Below is a small trained network, with its code and all its weights. Each question gives an input and a class and asks what happens when units are switched off, that is, made to give their printed mean instead of their output.

import numpy as np


def w(rows, s, z=0):
    codes = np.array(rows[::2]) - 128.0
    scale = np.full(codes.shape[1], s)
    scale[-1] = z or s
    return codes * scale


def f(y):
    return y / 2 * (1 + np.tanh(0.7978845608 * (y + 0.044715 * y**3)))


def log_softmax(a):
    a = a - a.max(-1, keepdims=True)
    return a - np.log(np.exp(a).sum(-1, keepdims=True))


def net(x, mask):
    res = np.array(x, float).reshape(1, 7) / 4 @ E
    y = f(res @ A[0][:, :-1].T + A[0][:, -1])
    res = res + np.where(mask, y, B[0][:, -1]) @ B[0][:, :-1]
    return log_softmax(res[-1] @ U[:, :-1].T + U[:, -1])


A, B = {}, {}
E = w([
[177,113,125,73,13,123],'x0',
[125,126,130,125,128,129],'x1',
[162,40,146,187,145,26],'x2',
[74,151,185,244,55,128],'x3',
[130,129,126,129,129,127],'x4',
[64,184,69,90,110,10],'x5',
[123,125,135,123,128,128],'x6',
],0.011)
A[0] = w([
[85,117,137,147,198,135,55],'N1',
[176,109,147,139,127,165,56],'N2',
[205,78,180,154,153,214,111],'N3',
[82,149,157,177,88,137,66],'N4',
[109,174,160,95,128,149,93],'N5',
[111,183,92,102,122,62,67],'N6',
[100,172,119,88,90,201,81],'N7',
[97,164,80,120,135,52,83],'N8',
[151,127,84,64,170,145,89],'N9',
[102,224,115,95,120,195,36],'N10',
[65,149,166,192,43,130,81],'N11',
[167,118,75,135,62,142,42],'N12',
[176,136,78,95,155,121,53],'N13',
[181,110,120,174,161,182,72],'N14',
[65,146,109,138,196,167,65],'N15',
[169,134,119,99,72,134,61],'N16',
[179,82,92,84,166,93,92],'N17',
[100,177,118,118,114,69,126],'N18',
[118,159,114,205,99,130,65],'N19',
[114,166,126,164,209,130,56],'N20',
[179,13,153,157,121,30,4],'N21',
[149,101,89,70,174,151,79],'N22',
[198,125,131,75,8,126,6],'N23',
[128,146,121,174,100,132,62],'N24',
[130,72,156,139,149,80,52],'N25',
[122,172,123,162,200,124,43],'N26',
],0.013,0.0042)
B[0] = w([
[136,53,104,110,134,94,172],'N1',
[78,148,122,94,104,144,168],'N2',
[59,182,83,71,56,183,247],'N3',
[133,138,191,138,169,151,180],'N4',
[153,146,83,174,136,112,159],'N5',
[83,145,123,98,79,180,197],'N6',
[163,172,59,167,150,61,202],'N7',
[65,153,105,94,79,180,204],'N8',
[152,152,213,141,179,173,191],'N9',
[152,170,71,194,141,72,208],'N10',
[143,128,204,132,180,170,217],'N11',
[129,89,130,113,123,106,163],'N12',
[120,131,185,137,153,149,168],'N13',
[101,144,124,105,84,146,188],'N14',
[148,64,117,122,120,77,181],'N15',
[150,78,136,117,109,102,170],'N16',
[137,158,186,158,165,160,194],'N17',
[88,141,115,93,94,178,191],'N18',
[150,142,173,124,135,141,171],'N19',
[143,38,120,94,122,88,179],'N20',
[157,184,58,182,153,70,238],'N21',
[147,152,187,148,142,164,189],'N22',
[139,6,123,94,137,90,220],'N23',
[135,144,152,118,159,140,148],'N24',
[160,169,81,155,133,112,175],'N25',
[144,60,125,99,122,102,169],'N26',
],0.012,0.015)
U = w([
[49,144,105,79,81,148,110],'0',
[156,155,66,178,145,87,132],'1',
[137,127,217,132,164,143,26],'2',
[132,7,115,91,123,94,253],'3',
],0.017,0.0026)

Each question gives the input, the list of numbers given to net, and the class t.
The units are the neurons (one row each of A and B). Each row of codes is followed by its name. A weight is (code - 128) times the scale printed after its matrix; where a second scale follows, it is the last column's (A, B and U).
mask holds one flag per neuron, in row order. A switched-off neuron (its flag False) gives its mean, the last column of its row in B, instead of its output. The means were averaged over made-up inputs and are rounded, as every weight is.
A unit's drop is (log p(t) with every unit on - log p(t) with that unit switched off) / (log p(t) with every unit on - log p(t) with every unit switched off).
The circuit of an input: a set's keep is (log p(t) with only the set's units on - log p(t) with every unit switched off) / (log p(t) with every unit on - log p(t) with every unit switched off). Starting from the 12 units with the biggest drops (on a tie, the unit counted first), units are removed one at a time, each time the one whose removal leaves the highest keep (on an exact tie, the one counted first), for as long as the keep stays at least 0.8.
units of the circuit, in order: the units of the circuit, biggest drop first
k most important neurons: the k neurons with the biggest drops, biggest first
drop of u: that unit's drop, to one decimal
input [-1,3,2,-8,-1,-7,-6], class 2: 3 most important neurons : [N9, N17, N22]
input [-1,7,6,4,-6,-4,7], class 1: units of the circuit, in order : [N21]
input [2,-7,3,4,2,-4,-1], class 0: 3 most important neurons : [N3, N9, N17]
input [3,7,8,-8,-6,-3,7], class 1: 3 most important neurons : [N21, N25, N11]
input [2,7,-4,5,7,2,2], class 2: 2 most important neurons : [N11, N21]
input [-6,-7,-6,6,1,2,1], class 1: 4 most important neurons : [N10, N23, N7, N9]
input [-4,0,-7,7,0,-4,-6], class 1: 2 most important neurons : [N10, N7]
input [6,8,2,5,-8,-2,-1], class 3: 4 most important neurons : [N23, N9, N17, N22]
input [-2,-3,8,3,3,-7,0], class 1: 3 most important neurons : [N21, N25, N8]
input [-2,3,-5,3,8,-4,0], class 1: 3 most important neurons : [N10, N7, N8]
input [3,-2,-6,6,7,0,-3], class 1: 2 most important neurons : [N7, N10]
input [8,-3,0,-2,-5,-8,7], class 0: 2 most important neurons : [N3, N2]
input [7,-1,-2,8,-7,-6,6], class 2: 2 most important neurons : [N11, N4]
input [7,-1,-4,-5,7,4,-6], class 3: units of the circuit, in order : [N23]
input [-3,3,-8,-2,-5,-4,-7], class 1: drop of N13 : 0.0
input [-5,4,5,-2,-5,6,3], class 0: drop of N23 : 0.1
input [6,-8,-1,7,-6,4,0], class 2: drop of N11 : 0.4
